m = ((-46.2, -95.6, -71.0, -50.5, -37.3, -24.7, -83.5, -95.9, -90.6, -98.0, -159.5, -124.3, -78.2, -89.5), (78.9, -84.6, 131.9, 54.8, -86.0, -173.5, 52.2, -82.2, -73.3, -102.6, -120.8, -132.4, -64.9, -68.3))
m[-2, -14] = -46.2
m[1, 11] = -132.4
m[0, 2] = -71.0
m[-1, -6] = -73.3
m[-1, -1] = -68.3
m[1, -5] = -102.6
m[1, 3] = 54.8
m[:, 1] = [-95.6, -84.6]
m[1] = [78.9, -84.6, 131.9, 54.8, -86.0, -173.5, 52.2, -82.2, -73.3, -102.6, -120.8, -132.4, -64.9, -68.3]
m[:, 10] = [-159.5, -120.8]
m[-2, 6] = -83.5
m[:, -14] = [-46.2, 78.9]
m[-2, -13] = -95.6
m[-1, 2] = 131.9
m[0] = [-46.2, -95.6, -71.0, -50.5, -37.3, -24.7, -83.5, -95.9, -90.6, -98.0, -159.5, -124.3, -78.2, -89.5]
m[-2, 7] = -95.9
m[-1, 7] = -82.2
m[-1, 10] = -120.8
m[0, -1] = -89.5
m[0, 5] = -24.7
m[:, -2] = [-78.2, -64.9]

B =
[[536, 641, 749, 799, 266, 471, 39, 173, 588, 780, 198],
 [389, 638, 165, 185, 249, 431, 274, 405, 663, 861, 764],
 [758, 547, 807, 296, 813, 35, 253, 321, 478, 752, 405],
 [153, 617, 414, 162, 42, 696, 734, 620, 60, 127, 72],
 [115, 487, 617, 763, 265, 64, 402, 818, 193, 740, 630],
 [227, 571, 193, 261, 371, 568, 221, 88, 843, 420, 242],
 [781, 49, 157, 292, 267, 854, 129, 411, 528, 148, 299],
 [222, 444, 778, 575, 234, 776, 236, 612, 489, 709, 335]]
B[0][0] = 536
B[1][4] = 249
B[:, 10] = [198, 764, 405, 72, 630, 242, 299, 335]
B[5][1] = 571
B[2] = [758, 547, 807, 296, 813, 35, 253, 321, 478, 752, 405]
B[:, 8] = [588, 663, 478, 60, 193, 843, 528, 489]
B[:, 5] = [471, 431, 35, 696, 64, 568, 854, 776]
B[4][5] = 64
B[1][9] = 861
B[:, 1] = [641, 638, 547, 617, 487, 571, 49, 444]
B[0][3] = 799
B[0][6] = 39
B[6][2] = 157
B[3][5] = 696
B[5][5] = 568
B[3][8] = 60
B[7][10] = 335
B[6][0] = 781
B[:, 0] = [536, 389, 758, 153, 115, 227, 781, 222]
B[2][2] = 807
B[1][2] = 165
B[3][1] = 617
B[4][7] = 818
B[6][9] = 148
B[2][5] = 35
B[0] = [536, 641, 749, 799, 266, 471, 39, 173, 588, 780, 198]
B[3][10] = 72
B[7][4] = 234
B[3][3] = 162
B[6][8] = 528
B[5][0] = 227
B[7][2] = 778
B[3][7] = 620
B[3][4] = 42
B[1][5] = 431

arr =
[[-13  48 -24 -18]
 [  3 -19  44  11]
 [-20 -15 -25 -28]
 [-14 -20  -6 -21]
 [ -6 -32   8 -41]
 [ -6 -18 -15 -22]
 [ -8 -19 -17 -27]
 [-10 -30  -6 -19]
 [-16 -27  -9 -22]
 [-11 -11 -17 -18]
 [-24  25  -2 -18]
 [-11 -19 -11 -20]]
Indices start at 0.
(0, 0) => -13
(3, 3) => -21
(5, 2) => -15
(1, 1) => -19
(4, 1) => -32
(8, 2) => -9
(11, 3) => -20
(4, 0) => -6
(10, 3) => -18
(2, 1) => -15
(2, 0) => -20
(11, 1) => -19
(9, 0) => -11
(8, 1) => -27
(7, 1) => -30
(4, 3) => -41
(11, 0) => -11
(3, 2) => -6
(5, 1) => -18
(0, 2) => -24
(6, 2) => -17
(6, 0) => -8
(1, 3) => 11
(5, 0) => -6
(8, 0) => -16
(11, 2) => -11
(9, 1) => -11

x =
-134.15     9.36    96.88    21.18   -77.42    37.76   -85.81    49.70
 182.53     8.64   -35.80    75.14     5.93     0.22    27.18    74.72
-141.08    85.70    97.35  -170.71    43.25   -35.33     1.46   -57.13
-207.44    60.82   154.64  -175.04    32.57   -46.03     9.19   -45.07
  -7.54   -49.12   -13.74   113.36   -56.91    62.00   -12.14    52.45
 -40.83    28.34    71.16  -149.51   142.30  -108.55    98.63  -104.36
  16.62   -21.79   -41.49   116.30   -86.54   102.36   -44.10    70.86
  89.05    90.70   -21.08   -68.28     3.77    22.22    36.54    52.45
  16.93   -41.50    -1.74    53.47   -27.08    52.91    45.66    48.10
-157.08    67.03   119.17  -203.63    78.69   -60.86    52.97   -77.90
 120.56   -15.93   -37.58   130.36     5.47     3.56   -45.15    32.12
Indices start at 0.
row 0 col 0 -> -134.15
row 5 col 1 -> 28.34
row 7 col 6 -> 36.54
row 10 col 0 -> 120.56
row 1 col 1 -> 8.64
row 8 col 1 -> -41.50
row 9 col 2 -> 119.17
row 5 col 3 -> -149.51
row 5 col 0 -> -40.83
row 2 col 6 -> 1.46
row 7 col 4 -> 3.77
row 7 col 0 -> 89.05
row 2 col 3 -> -170.71
row 0 col 3 -> 21.18
row 10 col 1 -> -15.93
row 3 col 4 -> 32.57
row 9 col 7 -> -77.90
row 4 col 5 -> 62.00
row 1 col 6 -> 27.18
row 0 col 2 -> 96.88
row 1 col 5 -> 0.22
row 4 col 3 -> 113.36
row 1 col 7 -> 74.72
row 2 col 7 -> -57.13
row 7 col 1 -> 90.70
row 9 col 3 -> -203.63
row 0 col 1 -> 9.36
row 6 col 1 -> -21.79
row 8 col 7 -> 48.10
row 3 col 2 -> 154.64
row 0 col 7 -> 49.70
row 3 col 5 -> -46.03
row 5 col 6 -> 98.63
